Below is a small trained network, with its code and all its weights. Each question gives an input and a class and asks what happens when units are switched off, that is, made to give their printed mean instead of their output.

import numpy as np


def w(rows, s, z=0):
    codes = np.array(rows[::2]) - 128.0
    scale = np.full(codes.shape[1], s)
    scale[-1] = z or s
    return codes * scale


def norm(h):
    return h / np.sqrt((h * h).mean(-1, keepdims=True) + 1e-5)


def f(y):
    return np.maximum(y, 0)


def log_softmax(a):
    a = a - a.max(-1, keepdims=True)
    return a - np.log(np.exp(a).sum(-1, keepdims=True))


def net(x, mask):
    res = np.array(x, float).reshape(1, 8) / 4 @ E
    u = 0
    for l in range(2):
        y = f(norm(res) @ A[l][:, :-1].T + A[l][:, -1])
        res = res + np.where(mask[u : u + 7], y, B[l][:, -1]) @ B[l][:, :-1]
        u += 7
    return log_softmax(norm(res)[-1] @ U[:, :-1].T + U[:, -1])


A, B = {}, {}
E = w([
[131,130,148,137],'x0',
[155,162,158,109],'x1',
[133,137,90,99],'x2',
[99,96,68,126],'x3',
[97,96,67,126],'x4',
[95,87,86,147],'x5',
[71,44,146,11],'x6',
[2,207,34,142],'x7',
],0.0066)
A[0] = w([
[60,168,97,138,106],'0.n0',
[237,68,106,113,87],'0.n1',
[182,196,153,123,173],'0.n2',
[170,73,130,191,84],'0.n3',
[38,112,218,101,245],'0.n4',
[154,121,117,195,76],'0.n5',
[112,119,245,113,245],'0.n6',
],0.011,0.0012)
B[0] = w([
[144,108,222,160,237],'0.n0',
[74,110,180,218,245],'0.n1',
[121,114,124,105,218],'0.n2',
[80,166,135,171,202],'0.n3',
[165,117,109,66,237],'0.n4',
[254,141,114,83,190],'0.n5',
[79,137,56,112,254],'0.n6',
],0.0081,0.0049)
A[1] = w([
[129,184,124,164,159],'1.n0',
[141,84,238,119,10],'1.n1',
[157,225,112,240,146],'1.n2',
[91,80,132,80,132],'1.n3',
[146,146,96,143,138],'1.n4',
[133,245,217,178,159],'1.n5',
[31,203,133,130,62],'1.n6',
],0.011,0.0013)
B[1] = w([
[171,54,147,53,180],'1.n0',
[120,134,189,204,181],'1.n1',
[140,114,122,41,254],'1.n2',
[194,138,3,131,194],'1.n3',
[158,94,137,103,147],'1.n4',
[114,113,76,161,242],'1.n5',
[41,164,216,225,183],'1.n6',
],0.008,0.0085)
U = w([
[150,171,72,40,254],'0',
[1,185,244,231,2],'1',
],0.0062,0.00049)

Each question gives the input, the list of numbers given to net, and the class t.
The units are the neurons (one row each of A and B). Each row of codes is followed by its name. A weight is (code - 128) times the scale printed after its matrix; where a second scale follows, it is the last column's (A, B and U).
mask holds one flag per neuron, layer by layer. A switched-off neuron (its flag False) gives its mean, the last column of its row in B, instead of its output. The means were averaged over made-up inputs and are rounded, as every weight is.
A unit's drop is (log p(t) with every unit on - log p(t) with that unit switched off) / (log p(t) with every unit on - log p(t) with every unit switched off).
The circuit of an input: a set's keep is (log p(t) with only the set's units on - log p(t) with every unit switched off) / (log p(t) with every unit on - log p(t) with every unit switched off). Starting from the 12 units with the biggest drops (on a tie, the unit counted first), units are removed one at a time, each time the one whose removal leaves the highest keep (on an exact tie, the one counted first), for as long as the keep stays at least 0.8.
circuit, biggest first: the units of the circuit, biggest drop first
top k neurons: the k neurons with the biggest drops, biggest first
k most important neurons of layer l: the k neurons of layer l with the biggest drops, biggest first
drop when u is switched off: that unit's drop, to one decimal
input [2,5,6,5,-8,7,6,-7], class 1: circuit, biggest first : [0.n1]
input [-1,6,-8,3,7,-1,-7,5], class 0: top 2 neurons : [1.n2, 0.n5]
input [3,-4,-7,-4,1,8,3,-1], class 0: circuit, biggest first : [0.n4, 1.n3]
input [8,5,8,-4,4,-3,-1,-3], class 1: top 2 neurons : [1.n1, 0.n1]
input [5,-7,-7,-5,4,4,-5,5], class 0: circuit, biggest first : [0.n5, 1.n2]
input [4,-4,7,-1,6,-8,4,-7], class 1: circuit, biggest first : [0.n1, 1.n1]
input [-7,-1,-3,-8,-5,-5,-4,4], class 0: circuit, biggest first : [1.n2, 1.n0]
input [-7,0,4,6,1,-1,4,6], class 1: top 4 neurons : [1.n6, 1.n2, 0.n5, 0.n0]
input [3,8,2,-2,7,0,5,-7], class 1: 2 most important neurons of layer 0 : [0.n1, 0.n5]
input [5,-4,-8,6,-8,6,-8,2], class 0: top 2 neurons : [0.n5, 1.n2]
input [3,8,0,1,6,-4,4,8], class 1: top 2 neurons : [1.n6, 0.n0]
input [7,5,5,-1,1,4,-1,-5], class 1: drop when 0.n6 is switched off : 0.0
input [4,-8,0,5,-7,0,-8,0], class 0: drop when 1.n2 is switched off : 0.1
input [-8,4,2,1,1,0,2,-8], class 1: drop when 0.n1 is switched off : 0.3
input [6,-8,2,0,-8,-5,-3,3], class 0: top neuron : [0.n1]
